[  27    5   15   -4 -107   -7  -14  -12   -8  -11   -1  -19   17   -9
    3    0  -11   22   -2    3  -13   -4    4    0  -18   17]  Z234 J
[ 29   0  37   2 -15  19 -17  -8  -1  21   7 -44   3   9  14   1 -12  17
   2   1  -2  -8 -11   4 -13  19]  Z234 A
[ 18  -8   6 -20  36  31  24 -32  11  -1  -5 -30   1   7  -8  12  -4 -21
 -14   1 -15  -9   0   6 -10   7]  Z698 Y
[ -17   -9   28  -30   18   13  -44  -75 -109   42  -20  -34   -3    0
   -8   23   -5   52  -38   51  -28  -12   -1   -9  -33   40]  Z234 A
[  5  12   6  -9  61 -23 -29  31   4  24  -4  11  -6 -27  18   4  -7 -18
   6 -10   2   9  -9  -1  -5   9]  Z122 D
[  9 -16   0 -29  28  18  17 -33  -6   8  -8 -13  -7  13  -5   4   3 -10
 -15  -2   2 -12   1   0  -7   2]  Z698 Y
[ -9 -16   2  -7  32  32  39 -13  -2  16 -20 -10 -19  15 -13  12   0 -38
  -6   7 -11 -22  -8  -4  -6  -5]  Z698 R
[-10  -7  16 -21  34 -18 -54 -14 -20  35   8  -2 -12 -23  16   7  -5   0
  -1  18  -7  11  -6  -5  -9   7]  Z122 D
[-10   8  21 -13  26 -38 -54  31  -4  29 -27   8  -1 -38  -7  23  -2 -12
  18  15 -10   5  -3  -7  -8  27]  Z122 F
[ 32   0  17   1 -31   9  -7  -9  -1  18   0 -29  12   0   4  17   6   8
  16  -7  -1 -29 -12  -5   5  29]  Z234 E
[-32  -5   5 -29  50 -18 -45  -7 -35  35 -21   8 -16 -21  -4  11 -13  -4
 -17  23  -8   0  -1  -2 -10   2]  Z122 U
[  3  10  -5 -24  46  -7 -26  27  -1  18 -16  10  -3 -19  -1   1  -3 -24
  26  11   2   2  -2  -1   2   8]  Z122 U
[ -8 -11  -8 -23  34  26  -3 -38 -37  11 -20  -9 -12   2 -14   5  -3  -8
  -4  24 -13 -12  -4  -6  -1   5]  Z698 G
[ 17  -1  17   7 -19  10  -7 -13   1 -17  24 -27  10   7   0  -5   0  14
 -27   3 -11   3 -19   5  -3   2]  Z234 J
[ 15  -4  -8 -21  24   2 -14  20  12  21 -20 -17  -4 -32  -1   2  20 -32
  18  13 -12  -8 -14   6   3  20]  Z122 U
[  2  16 -13 -26  63   4 -15  16  -8  27 -24  10  -9 -30   4   7  13 -36
  17  16  -3   4 -10   0  -1   8]  Z122 U
[  7   6  25  12 -36   7   0 -12  -8   3   8 -33   8   6  -2  11   2  19
  -8   6 -10 -15  -8   1  -7  18]  Z234 E
[  5  -1  30  -5 -10  -4 -18 -25 -24  14  -2 -29  -3   2  -4  14 -14  22
 -14  10 -15 -25  -7  -9 -15  24]  Z234 A
[ -1   3   0 -13  41 -12 -45  12  -4  39  -8   9  -1 -38   9  21  -3 -20
  26   3  -7   5  -7   3  -5  16]  Z122 F
[ 43  24  21  18 -43 -14   7  44  60 -43   5 -19  23  -1  -2 -27   5   9
  14 -19  17  14  -8  -1   5  -4]  Z234 J
[ 35  11  16   7 -38   9 -26  12   1  -8 -12 -23  21   5 -14  -6  -2   8
  31   8   6  -3 -12  -1  -1  28]  Z234 E
[ -5  -1  -5 -26  65 -13 -27   1 -20  20 -37   8  -3 -36 -22  23  -8 -21
 -10  22 -19  12   2  -3  -7  14]  Z122 U
[  8  -3  16  -1  -2   8   2  -4  -8 -13  -2 -20   2   8 -15  -5   2   3
 -13  11  -5  -2   0  -3  -9   2]  Z234 J
[ 11  10  18  -6  10 -27 -42  35  38  18  -4   1  10 -34   2  18  -9 -32
  40 -21  -1  17 -11   3   5  17]  Z122 F
[ -5   5   3  -9  21 -12 -20  27  13  20 -15   6  -7 -30  -3  14  -1 -39
  28   2  -9  10  -3   5   0  10]  Z122 F
[ 18  12  19  -5 -33   0 -21   7   9 -17   7 -27  18  13  -3 -18 -14  31
 -11   3   9   9  -1 -10 -10   3]  Z234 J
[ 14  -1  -4 -12  14  10  13   6   1   7 -11 -19  -6  -3  -1  -8   9  -8
  -3  -8  -1 -19   3 -10  -6  -6]  Z698 G
[  6  -3  32  -7 -48  10 -24 -29 -11   0   3 -33   9  17 -10  -4  -3  30
 -10  22  -7   0  -3   2 -13  10]  Z234 A
[-13  -2  -2 -27  54  -4 -23   5 -15  36 -14   5 -13 -22  -2  11   1 -23
   0  19 -11   0 -10  -2  -5   8]  Z122 U
[  1 -10  -4 -11  27  18  26 -17  -6   3 -11  -4 -10   9 -13   7   9 -24
  -9  15  -5 -14 -11  -1  -1  -8]  Z698 G
